Below are the code and all the weights of a small trained network. Each question names an input and a class and asks about switching units off, where a switched-off unit gives its printed mean instead of its output.

import numpy as np


def w(rows, s, z=0):
    codes = np.array(rows[::2]) - 128.0
    scale = np.full(codes.shape[1], s)
    scale[-1] = z or s
    return codes * scale


def f(y):
    return np.maximum(y, 0)


def log_softmax(a):
    a = a - a.max(-1, keepdims=True)
    return a - np.log(np.exp(a).sum(-1, keepdims=True))


def net(x, mask):
    res = np.array(x, float).reshape(1, 4) / 4 @ E
    y = f(res @ A[0][:, :-1].T + A[0][:, -1])
    res = res + np.where(mask, y, B[0][:, -1]) @ B[0][:, :-1]
    return log_softmax(res[-1] @ U[:, :-1].T + U[:, -1])


A, B = {}, {}
E = w([
[76,84,217,172,208,145,124,104,181,12,23,121],'x0',
[59,47,133,173,121,120,206,155,134,175,128,106],'x1',
[168,170,131,217,131,60,183,9,169,175,146,85],'x2',
[130,160,91,117,210,46,102,126,161,193,59,86],'x3',
],0.011)
A[0] = w([
[79,106,129,69,178,156,151,195,98,102,118,186,186],'n1',
[132,141,87,81,138,116,126,193,48,172,121,109,174],'n2',
[102,137,120,99,98,153,85,178,9,147,176,153,174],'n3',
[164,134,75,144,131,44,176,115,151,149,120,85,103],'n4',
[95,122,184,169,202,109,77,111,203,134,89,120,183],'n5',
[103,144,140,137,82,127,196,118,111,123,171,136,78],'n6',
[130,120,148,128,127,152,107,139,183,86,73,167,123],'n7',
[108,135,146,188,140,114,195,77,185,167,137,82,220],'n8',
[140,104,116,182,109,173,221,120,89,86,127,151,131],'n9',
[102,125,123,101,124,134,103,176,117,137,104,152,145],'n10',
[129,133,160,174,145,109,204,51,138,141,169,114,252],'n11',
[146,160,61,106,138,42,147,131,123,189,158,108,127],'n12',
[95,99,132,157,202,70,119,103,220,129,76,89,152],'n13',
[117,107,144,169,110,146,117,104,146,158,146,98,130],'n14',
[170,164,108,115,151,131,96,99,88,96,117,201,209],'n15',
[147,130,157,114,118,118,144,75,133,89,170,174,152],'n16',
[170,195,126,116,156,105,79,81,198,111,111,87,195],'n17',
],0.012,0.0033)
B[0] = w([
[99,88,126,84,110,164,175,240,160,190,226,149,223],'n1',
[93,96,98,145,116,179,210,157,94,193,193,171,195],'n2',
[166,64,61,80,49,231,87,177,84,180,142,84,225],'n3',
[90,239,31,86,183,52,167,105,210,155,169,134,208],'n4',
[117,149,241,72,193,68,99,198,103,144,114,74,248],'n5',
[61,45,184,107,81,176,63,141,133,77,111,143,178],'n6',
[146,172,100,97,151,98,131,149,88,120,128,46,208],'n7',
[1,133,141,112,149,92,105,114,210,105,180,157,239],'n8',
[79,69,182,91,151,83,128,201,131,166,138,114,193],'n9',
[153,125,43,112,76,154,137,193,196,164,142,130,177],'n10',
[80,79,162,120,159,134,111,130,218,79,167,135,235],'n11',
[136,137,98,136,96,131,198,96,106,223,187,116,219],'n12',
[127,159,201,84,233,39,173,207,81,124,176,87,255],'n13',
[71,88,127,133,107,109,78,109,156,90,71,159,164],'n14',
[177,207,218,77,106,169,112,173,78,88,77,139,198],'n15',
[109,101,194,116,170,107,132,167,145,71,104,99,177],'n16',
[216,132,208,222,172,96,159,139,89,121,172,167,234],'n17',
],0.0086,0.017)
U = w([
[121,143,93,129,104,132,116,106,142,121,55,131,8],'0',
[195,178,159,159,167,106,105,95,87,110,119,109,107],'1',
[101,134,164,73,160,82,132,165,154,132,151,100,184],'2',
[149,168,132,127,110,167,87,161,117,68,84,105,11],'3',
[163,137,116,45,80,206,6,120,129,89,139,100,54],'4',
[109,59,171,162,104,160,74,130,160,95,133,150,109],'5',
[132,98,73,113,78,188,134,145,126,191,170,126,235],'6',
[101,155,78,122,127,106,121,45,190,135,154,128,5],'7',
],0.012,0.0018)

Each question gives the input, the list of numbers given to net, and the class t.
The units are the neurons (one row each of A and B). Each row of codes is followed by its name. A weight is (code - 128) times the scale printed after its matrix; where a second scale follows, it is the last column's (A, B and U).
mask holds one flag per neuron, in row order. A switched-off neuron (its flag False) gives its mean, the last column of its row in B, instead of its output. The means were averaged over made-up inputs and are rounded, as every weight is.
A unit's drop is (log p(t) with every unit on - log p(t) with that unit switched off) / (log p(t) with every unit on - log p(t) with every unit switched off).
The circuit of an input: a set's keep is (log p(t) with only the set's units on - log p(t) with every unit switched off) / (log p(t) with every unit on - log p(t) with every unit switched off). Starting from the 12 units with the biggest drops (on a tie, the unit counted first), units are removed one at a time, each time the one whose removal leaves the highest keep (on an exact tie, the one counted first), for as long as the keep stays at least 0.8.
units of the circuit, in order: the units of the circuit, biggest drop first
most important unit: the unit with the biggest drop
k most important neurons: the k neurons with the biggest drops, biggest first
drop of u: that unit's drop, to one decimal
input [-4,7,-1,7], class 6: units of the circuit, in order => [n12, n5]
input [-7,8,3,-7], class 6: units of the circuit, in order => [n3]
input [-5,1,7,8], class 7: units of the circuit, in order => [n4, n12]
input [-2,3,6,-6], class 5: 2 most important neurons => [n13, n6]
input [1,4,-2,-4], class 6: 2 most important neurons => [n13, n5]
input [0,-7,6,-1], class 1: 2 most important neurons => [n17, n1]
input [-8,-1,5,-8], class 6: 2 most important neurons => [n3, n12]
input [-6,-7,1,-5], class 4: 2 most important neurons => [n15, n1]
input [-2,8,-1,-6], class 5: 2 most important neurons => [n6, n12]
input [-4,-7,-4,-3], class 4: 2 most important neurons => [n15, n12]
input [-6,-2,-1,-7], class 4: drop of n12 => 0.2
input [-8,0,8,-6], class 7: drop of n5 => 0.2
input [-2,0,8,3], class 7: drop of n13 => -0.1
input [3,-2,-6,-6], class 6: most important unit => n1
